[136 142 101 121 132] = (94)
[123 130  79 107 131] = (22)
[ 85 183 133 223  91] = (130)
[136 142 101 121 142] = (138)
[154 151 126 130 158] = (11)
size: [136 142 101 121] => 4
size: [154 151 126 130] => 4

[120 120 167 161  75 134 105  99   7 133 175 128  76 192] -> (14)
[151  93 149 161 171 103 137  29 103 132  70 163  71 110] -> (110)
[105 128  70 138 123  96 150  49 240 154  68 117 146 109] -> (111)
size: [151  93 149 161 171 103 137  29 103 132  70 163  71 110] => 14
size: [105 128  70 138] => 4
size: [105 128  70 138 123  96 150] => 7

[160 171  90 187] = (165)
[109 113 110 101] = (125)
[107 175 115 151] = (6)
[ 53 175 187 145] = (105)
[ 53 175 115 151] = (77)
[ 69 175 146 131] = (135)
[ 53 175 130 145] = (85)
[214  74 123 108] = (168)
size: [ 53 175 130] => 3
size: [214  74 123 108] => 4

[104 143  99 146  90 119]  (108)
[131  87  26 122 103 110]  (82)
[109 111  68 146 104  98]  (40)
[104 143  99 132  79 112]  (41)
[140 166 105 122 168 138]  (47)
[120 201 153 137  39 150]  (50)
[ 71 194 142 169  65 135]  (59)
size: [120 201 153 137  39 150] => 6
size: [104 143] => 2
size: [109 111] => 2
size: [109 111  68 146] => 4
size: [140 166 105 122 168 138] => 6

[117  73 135 140 142 108  73 164 151 137 162 143  81 147 123 133 117 136
 102 163 113 117  43 159 131  95 126 108 170 105 119 168 119 133  88 164
 143  88]  (112)
[ 91 111 167 151 180 162  72 139 118 119  69 174 189 113 138 125 109 114
 175 126 126 149 126  42  99  85 135 155 137 130  97 102  79  35 103  76
 115 132]  (174)
[102 112 148 163 162 140  68 136 132 119  97 165 180 130 139 139 112 127
 172 127 112 173 132  56 120  81 149 120 157 106 124 107  75  51  98 101
 114 125]  (37)
[161 167 104  82  85 124 217 106 113 135 149  80  87 117 117 113 150 125
  88 116 153  79 104 198 134 195 103 147  78 163 133 136 192 213 178 143
 139 148]  (146)
[174 163  64 142  57  70 168 102 157 128 204  82 100 166 129 159 149 162
 110 115 102 179 121 185 188 149 162  43 153  81 210 135 146 204 144 196
 124 127]  (32)
[153 140 105 104  94 110 174 121 130 135 164  95  82 133 120 125 142 134
  91 130 135 100 128 192 142 164 116 121 113 136 141 147 169 196 149 160
 139 127]  (4)
[176 239  76 112  59 125 247  54 108 114 123  71 180 119 136 136 160 135
 153  64 139 170  42 122 160 199 149 111  72 139 192  71 160 174 205 113
 103 191]  (21)
[150 209  95 148  92 129 178  71 120 109 107 109 212 127 144 148 142 137
 184  73 120 208  61  67 155 147 168  96 111 112 188  65 110 107 166 102
  95 176]  (76)
[159 166  97 107  85 114 193 104 125 130 153  89 108 130 124 128 147 134
 107 112 136 120 106 173 147 173 125 118 103 137 155 127 166 190 164 148
 130 144]  (101)
[117  73 135 140 142 108  73 164 151 137 162 143  81 147 123 133 117 136
 102 163 113 117 179 159 131  95 126 108 170 105 119 168 119 133  88 164
 143  88]  (107)
size: [117  73 135 140 142 108  73 164 151 137 162 143  81 147 123 133 117 136
 102] => 19
size: [153 140 105 104  94 110 174 121 130 135 164  95  82 133 120 125 142 134
  91 130 135 100 128 192 142 164 116 121 113 136 141 147 169 196 149 160
 139] => 37

[199 220 136 161 162 104 209 211 136 145  28  82 194 161 198 108  89 169
 117 205  61  70 161 143 111 132 119 132 163  77 106  83 149 125 192 105
 123 146  70 172  55 156]  (34)
[194  67 201  57 225 206 109 117  88  73 138  83 157  51  74 182 129 218
 133  39  64 178  99 109 165 106 153 117 189 160  72 219 206  47  33 159
 104 198 215 216 145  68]  (61)
[199 220 136 161 162 104 209 211 136 145  28  82 194 161 198 108  89 169
 117 205  61  70 161 143 138 132 119 132 163  77 106  83 149 125 192 105
 123 146  70 172  55 156]  (90)
[199 220 136 161 162 104 209 211 136 145  28  82 157 161 198 108  89 169
 117 205  61  70 161 143 138 132 119 132 163  77 106  83 149 125 192 105
 123 146  70 172  55 156]  (109)
size: [199 220 136 161 162 104 209 211 136 145  28  82 194 161 198 108  89 169
 117 205  61  70 161 143 138 132 119 132 163  77 106  83 149 125 192 105
 123 146  70 172  55 156] => 42
size: [199 220 136 161 162 104 209 211 136 145  28  82 157 161 198 108  89 169
 117 205  61  70 161 143 138 132 119 132 163  77 106  83 149 125 192 105
 123 146  70 172  55 156] => 42
size: [194  67 201  57 225 206 109 117  88  73 138  83 157  51  74 182 129 218
 133  39  64 178  99 109 165 106 153 117 189 160  72 219 206  47  33 159
 104 198 215 216 145  68] => 42
size: [199 220 136 161 162 104 209 211 136 145  28  82 157 161 198 108  89 169
 117 205  61  70 161 143 138 132 119 132 163  77 106  83 149 125 192] => 35
size: [199 220 136 161 162 104 209 211 136] => 9
size: [194  67 201  57 225 206 109 117  88  73 138  83 157  51  74 182 129] => 17
size: [199 220 136 161 162 104 209 211 136 145  28  82 194 161 198 108  89 169
 117 205  61  70 161 143 111 132 119 132 163  77 106  83 149 125 192 105
 123 146  70 172  55] => 41

[ 81 151 167 206  46 125 209 132 161  61 179 143 171 114  91  98 131  83
  81 169 160  54 205 168  99  59  71 167 150 220 129 125  85 155 186 180] -> (78)
[120  68 134 156  94 151 210 114  97 138  84 196 174 126 144 105  97  84
  71 183 131  71 199 144 123  75  45 160 124 151 102  95 133 120 164 176] -> (119)
[103 102 134 195 120 120 145 125 114 219  88 202 160 138 168  95 143  73
  35 139 104  72 210 187  93  99  98 158 142 138  80 119 167 181 128 161] -> (124)
[116  78 149 176 125 138 174 124 102 208  74 202 168 131 171  99 124  66
  29 147 104  97 204 173 103  91  82 164 139 134  77 105 166 149 130 149] -> (148)
[ 78 158 170 211  43 123 209 134 165  56 187 140 170 114  87  98 133  83
  82 167 162  52 205 171  97  57  73 167 153 226 131 127  81 158 188 180] -> (71)
[ 82 147 148 207  51 120 192 128 154  80 167 156 166 123  98  98 134  89
  87 169 156  37 207 169  99  67  72 160 145 208 128 127  94 165 184 189] -> (157)
[102 107 155 186  92 133 191 127 124 145 117 179 169 124 137  98 124  74
  53 159 129  78 204 169 103  77  76 164 142 169 100 112 131 149 154 164] -> (70)
size: [ 78 158 170 211  43 123 209] => 7
size: [ 78 158 170 211  43 123 209 134 165  56 187 140 170 114  87  98 133  83
  82 167 162  52 205 171  97  57  73 167 153 226 131 127  81 158 188 180] => 36
size: [102 107 155 186  92 133 191 127 124 145 117 179 169 124 137  98 124  74] => 18

[ 65 168 127 109 106 127 120 118 122] -> (10)
[132 100 125 140 216 124 137 134 126] -> (98)
[138 131 128 118 152 136 114 135 123] -> (150)
[112 122 127 154 161 137 136 132 131] -> (145)
[136 130 136 113 135 127 118 130 144] -> (104)
[139 180 146 132 104 137 138 132 154] -> (18)
[132  85 125 140 216 124 137 134 126] -> (58)
[108 149 128 128 124 121 108 118 140] -> (19)
size: [139 180 146 132 104 137 138 132] => 8
size: [132  85 125 140 216 124 137] => 7
size: [132  85 125 140] => 4
size: [132 100 125 140 216 124] => 6

[165 245  59 225  55  53  55] -> (100)
[129  14 108  98 236 122 103] -> (102)
[ 58 173 104 247 102  36  52] -> (52)
size: [ 58 173 104 247] => 4
size: [ 58 173 104 247 102  36  52] => 7
size: [129  14 108] => 3
size: [165 245  59 225] => 4
size: [129  14 108  98 236 122 103] => 7

